(in the rows, 128 means zero)
Each row is followed by its group and then its class within the group.
[120 112  97 113 152 130 119 130 131 140 138 145 143 135 108 184 125  91
 130 154 116  76 139 156 111 116 132 156 117 119 128 155 161 202  92 115
 114  80 113 103 135  66 146 108 152 128 128 141 216  80 166 122 146 118
 119 136 184 121 147 146 109 125 132  96 125 143 134 148 170 128 105 128
 126 114 127 149 110 134 151 136 101 120 134 130 134  97 141 107  87  64
 116 177 136 112 130 130 141 146 138 127 125 136 121  54 113 160 140 156
 154 125 131 119 115 103 156 129 118 122 124 130 120 127 123 124 124 160
 114 114  86 128 152 116  94 160 108 135 124 104 156 125 134 156  74 132
 137 157 135 118 136 111  94 135 147 119 129 122 140 141 101 152 112  74
 131 116 138 130 131 165 113 100 120  95 100]	K S
[157 143  65 135 160 148 127 116 160  87 143  89 160 103 115 144  83  72
 111 182  69 110 122 147 135 140  91 151 108 120 127 151 143 125  90 101
 158 169 130  70 130  77 129 142 106 126 105 146  81 131 233 150 148 140
 130 160 169 126 110 100 127 196 113 131 140 145 147 123 149 141 137  62
 165 120 137 116 112 108 138 113 109 119  99 106 156 129 163 144 130  77
 123 191 126 102 130 147 159 132 165 179 140 131 142 159 113 131 139  98
 130 158 124 151 125 117 137  98 121 120 108 155 170 118 136 145  90 147
 109 109 143 138 149  88 117 128 166 129  19 102 139 151  69 105 139 123
 134 121  90  98 139 134 154 123 139 126 117 175 128 123  84 177 126  88
 138 109  95 175 119 146 100 131 113  96 101]	L D
[166 130  68 128 137 135 147 115 113 103 161 149 155 116 127 134 122  15
 120 142  72 127 113 142 120 136 102 166 103 131 139 132 125 110  93  74
 142 102 141  83 123  86 169 137 164 131 130 108 118 117 252 134 127 130
 151 133 165 129 112 121 124 196 145 111 118  75 127 144 147 133 131  78
 130  81 117 164 119 102 132 118 133 115  96 105 168 122 157 165 126  83
 159 145 146  91 135 148 143 105 133 170 133 121 125 162 123 138 145 136
 122 131 139 108 129 122 135 142 131 115 157 139 150 200 126 114 101 155
 122  83 145 134 132  61 135 151 147 141  81 135 127 137  82  82 127 134
 151 165 136 100 138  85 125 107 143 113 100 137 132 121 125 174 123  71
 155 124 109 155 118 116 117 120 110  94  69]	L J
[186 136  53 106 133 105 148 136 155  53 149 126 176  96 122 163 122   6
 150 122  91 149 150 139 124 114 146 152 133 117 135 143 133  92 105  64
 129 132 143  84 115  69 160 133 130 134 112 116 109 123 252 159 131 132
 139 137 190 123  83 127 183 215 138 128 122 139 114 144 185 150 119  26
 154  35 134 134 122 109 138 122 121 111  84 115 137 128 139 182 111  61
 162 172 130 117 125 146 181  91 138 166  85 118 113 186 114 135 137 110
 125 155 121 103 134 150 142 128 132 131 139 129 201 203 126  98  99 142
 138 116 138 129 147 106 109 116 193 174  71 145 149 121  77 135 101 142
 140 130 125 112 122 142 165 108 124 132  79 136 138 141 120 158 108  85
 128 122  40 153 119 166 127 138 122  67  92]	K N
[145 130  90 120 152  25 145 121 109  93 156 143 133 120 128 177 136  56
 133 126  90 115 106 145 111 139 140 153 122 124 130 158 123 157 109  87
 145  93 126  80 126  84 149 136 122 125 111 131 152 110 252 124 146 154
 125 139 188 145 111 120 117 156 146  94 127 154 112 146 163 132 130  90
 136  85 132 169 138 115 121 119 103 132  92 101 142 141 147 144 102  84
 121 154 119 107 134 138 132 119 125 157 143 134 103 150 122 146 152 121
 137 138 126 130 134 117 137 153 138 125 149 113 143 140 108 115 116 178
 117 108  99 128 137 116  90 130 155 110  89 116 117 134  98 111  87 136
 148 136 134  91 125 117 108 114 143 131 116 129 135 158  90 155 110  80
 153 111 127 164 114 157 123 138 120 109  81]	K N
[163 138  67 109 150 123 134 123 161  44 129 102 148  55 149 178 108  45
 132 147  62 132 124 166 136 155 125 171 112 116 127 147 165 115  86  94
 132 166 124  71 140  69 175  71 111 131 125 129  59 151 252 154 145 149
 132 195 209 145 112 141 145 211 143 138 137 118 137 121 147 134 117  49
 150 100 134 167 114 112 132  87 129 139  75 101 153 133 151 174 119  49
 140 187 105  94 131 141 162 132 153 191 100 135 137 197 113 126 144 118
 106 133  93  97 129 128 143 107 134 113 129 149 189 156 127 117 100 136
 107  99 125 147 140  67 115 131 169 160  26 122 154 129  56  76 146 136
 131 124  90 110 131 115 143 101 135 138 111 138 112 134 111 155 114  61
 145 116  86 161  93 169  73 134 102 125 110]	L D
[124 113  86 131 138 108 131 128 208  90 143 125 137  63 128 160 138  33
  82 131  99 134 130 130 127 128 140 142 144  62 134 125 125 115 124  87
 111 112 147 107 153  78 146 135 132 122 112 107 157 126 210 128 130 139
  86 142 189 131 102 152 101 134 149  99 152 137 104 137 140 119 135  62
 107  86 133 155 152 112  85 117  94 149  92 109 155 121 169 168  97  72
 147 156 119  90  83 129 132  77 134 159 112 105 107 173 135 155 169 125
 131 130 105 104 127 128 128 126 123 131 166  97 148 170 117 126  97 131
 120  97 143 127 158 122  88 142 144 155 122 150 131 120  59 115  62 156
 139 143 151 123 104 113 103 115 126 125 115 115 106 137 116 134 105 101
 131 117 120 149 115 164 144 132 112 117 121]	K S
[154 124  83 137 118 130 114 124 104 127 111 126 137 110 129 144 130  72
 123 162  82 102 138 146 131 125 104 154  99 108 168 157 178 132 106 119
 120 120 116 108 141  74 138 131 134 141  99 140 106 110 242 127 179 136
 126 148 166 149 112 126 120 167 109 131 149 143  87 130 139 134 124  82
 132 117 144 157 134 127 136 111 126 119 130 122 138 142 143 146 116  75
 153 148 131 109 153 127 168 100 153 147 132 143 136 152 122 111 141 125
 122 146 111 116 155 144 102 125 136 132 124 119 147 143 134 121 119 117
 112 114 127 122 175 100 131 124 138 125  66 130 149 127  97 144  95 140
 135 137 126  77 131 130 152  92 130 126 112 134 124 132 111 175 131  82
 143 122 132 132 136 128 112 113 134  82 111]	L J
[144 152  61 128 150 109 134 119 120  99 151 119 127  68 121 130 119  22
 120 165  55 114 115 141 131 163 102 176 108 104 145 217 160 119  76  78
 124 149 123  67 157  80 163 130 117 128 127 126  65 132 252 126 151 140
 132 148 188 145  90 113 133 181 134 135 134 148 116 128 143 114 126  55
 124  98 155 166 124 106 129 113 135 113 106 104 157 114 148 193 111  65
 146 175 133  91 124 134 156  99 141 172 107 121 131 198 157 130 143 123
 104 141 119 126 137 138 145 127 129 179 139 124 158 177 140 124 103 149
  99 104 135 144 145  85  97 126 156 135  43 143 140 128  59 126 138 141
 159 138  96  96 132 127 140 104 136 131 102 136 131 130 113 162 125  83
 146 124 150 179 114 148 115 132 128 103  96]	L X
[141 145  60 147 154 140 145 106 143 108 169 125 148  87 109  94 117  32
  97  46  69 131 120 173 120 160 133 240  82 121 136 170 182 130  65 128
 145 155 136  71 134  71 164 138 127 140 131 131  66 136 251 122 150 130
 123 153 148 127  93 111 132 164 140 148 118 130 123 130 148 137 109  56
 117 114 142 166 150  96 104 104 137  97 111 100 150 116 151 182 118  55
 146 211 131  69 151 125 164 133 149 140 126 127 139 202 115 132 154 125
  95  88 112 120 138 128 155 121 114 124 105 121 158 176 132 138  99 169
  82  92 111 134 109  71 132 131 195 130  57 121 143 142  55 128 143 134
 127 145 102 101 144 108 130 109 155 122 124 131 133 135  62 178 131  75
 160 109 111 185 111 142 109 123 122  97 106]	L X
[163 128 103 133 118 111 149 129 128 102  88 158 163 143 145 152 158   4
 124 142  88 140 136 124 133 120 123 147 102 122 121 158  85  94 161  37
 150 141 151 140 139  93 117 141  65 118 116 180 240 124 230 188 127 152
  88 141 222 124 111 169 102 252 130 119 126 123 160 142 134 136 128  34
 101  91 135 119 141  97 169  92 139 168  47 115 144 140 170  33 112  19
 112 121 135 105  86  92 162 105 107 167 113 131 122 172 139 118 106 110
 183 114 171 134 107  95 115 126 152 170 139 100 167 128 166 104  95 147
 143 109 147 136 193 138  72 134 167 153  72 138 144 172 112  51 111 157
 144 186 114 150  92 107  98 145 142 137  99 111 128 181 111 163  79  63
 146 154  56 140 113 179 120 118 109 148  46]	K S
[174 110  44 149 175 113 126 128 161  83 133 122 134  52 126 152 115  47
  94 132 108 113 130 173 128 131 139 151 118  73 139 153 193 193 116 140
 117 112 113 115 140  48 172 114 112 114 109 118 128  83 220 131 142 152
 145 129 196 137 107 162 105 124 134 121 153 131 109 132 161 133 126  89
 119  82 130 165 139 126 137 113  75 128 114  79 134 100 151 163 122  71
 135 189 115  76 112 135 154 114 115 145 122 147 132 161 120 153 167 113
 134 170  64 111 119 106 167 121 137 132 137 105 142 158 129 123 110 129
 104 108 104 133 149  98  80 160 141 122  85 127 180 121 102 161  50 173
 145 144 131  83 118 106 106 123 141 125 113 126 136 149 115 135 129  65
 126  89 123 148 117 139 117 115 125  72 146]	K S
[145 107 101  98 128  84 160 148 178  44 126 115 136  53 142 117 130  11
 118  96 107 166 131 128 107 140 169 140 126 135 129 127 104  14 124 112
 115 134 154 131 153 123 119 111 140 140 124  93  63 152 224 142 105 157
 156 125 191 122 102 148 138 150 162 147 118 117  99 132 145 131 159  38
 128  51 147 150 137 125 102  97 143 126 119 138 142 142 117 229 103 115
 157 111 126 109 108 151 156  49 110 131  69  76 108 195 128 128 156 122
 116 147 104 100 128 118 141 122 130 123 177 103 156 201 112 106 104 125
 179 126 168 115 115  91 123 102 158 152 157 205 145 179 129 126  96 131
 132   4 131 139 117 141 159  97 122 146  97 130 114 126 128 113 112 171
 110 151 107  89 115 133 162 149 102 111  97]	K W
[160 144  85 159 149 123 137 136 111 112 102 115 166 129 128 138 136  43
 142 156  77 123 123 141 127 148  98 150 108 132 140 150 159 116 104  81
 140 136 136  80 124  94 154 160 111 113 101 163  80 148 252 154 155 145
 126 147 194 134  96 124 127 219 126 141 120 136 131 138 136 129 146  51
 120  94 138 126 129 121 137 117 139 101  91  71 129 129 142 140 143  78
 133 130 127  88 151 131 129 117 112 208 121 138 147 199 132 109 143 121
 143 122 122 125  43 142 134 120 137 126 127 125 182 136 125 101  99 139
  90  64 127 146 133  98 139 131 176 146  39 140 146 117  88  94 143 149
 136 114 110  79 133 120 164 116 133 121 102 136  98 131 113 173 128  62
 140 126  99 169  87 152 115 133 113  99  84]	L J
[149 166 103 132 154 122 117 117 161 105 113 128 147  94 137 166 109  43
 100 157  88 106 134 151 122 134 124 166 118 117 130 139 142 124 116 112
 119  93 139 116 130  60 142 131 123 127 122 125 117 119 197 143 112 126
 104 145 168 151 124 162 146 153 123 109 137 134 133 138 173 114 120 105
 133  85 137 132 140 101 177 116 116 119  98 135 136 134 142 166 108  67
 133 157 126 125 123 139 138 116 125 167 117 147 123 153 122 143 142 113
 133 135 124 100 119 118 133 135 148 128 140 117 190 138 168 127 108 124
 121 112 116 132 149  85 124 135 128 119  90 129 164 133 101 126  75 149
 135 138 125 107 150 130 144 126 151 113 135 125 128 140 102 136 110  54
 122 107 114 131 121 144 133 108 106  92  99]	K W
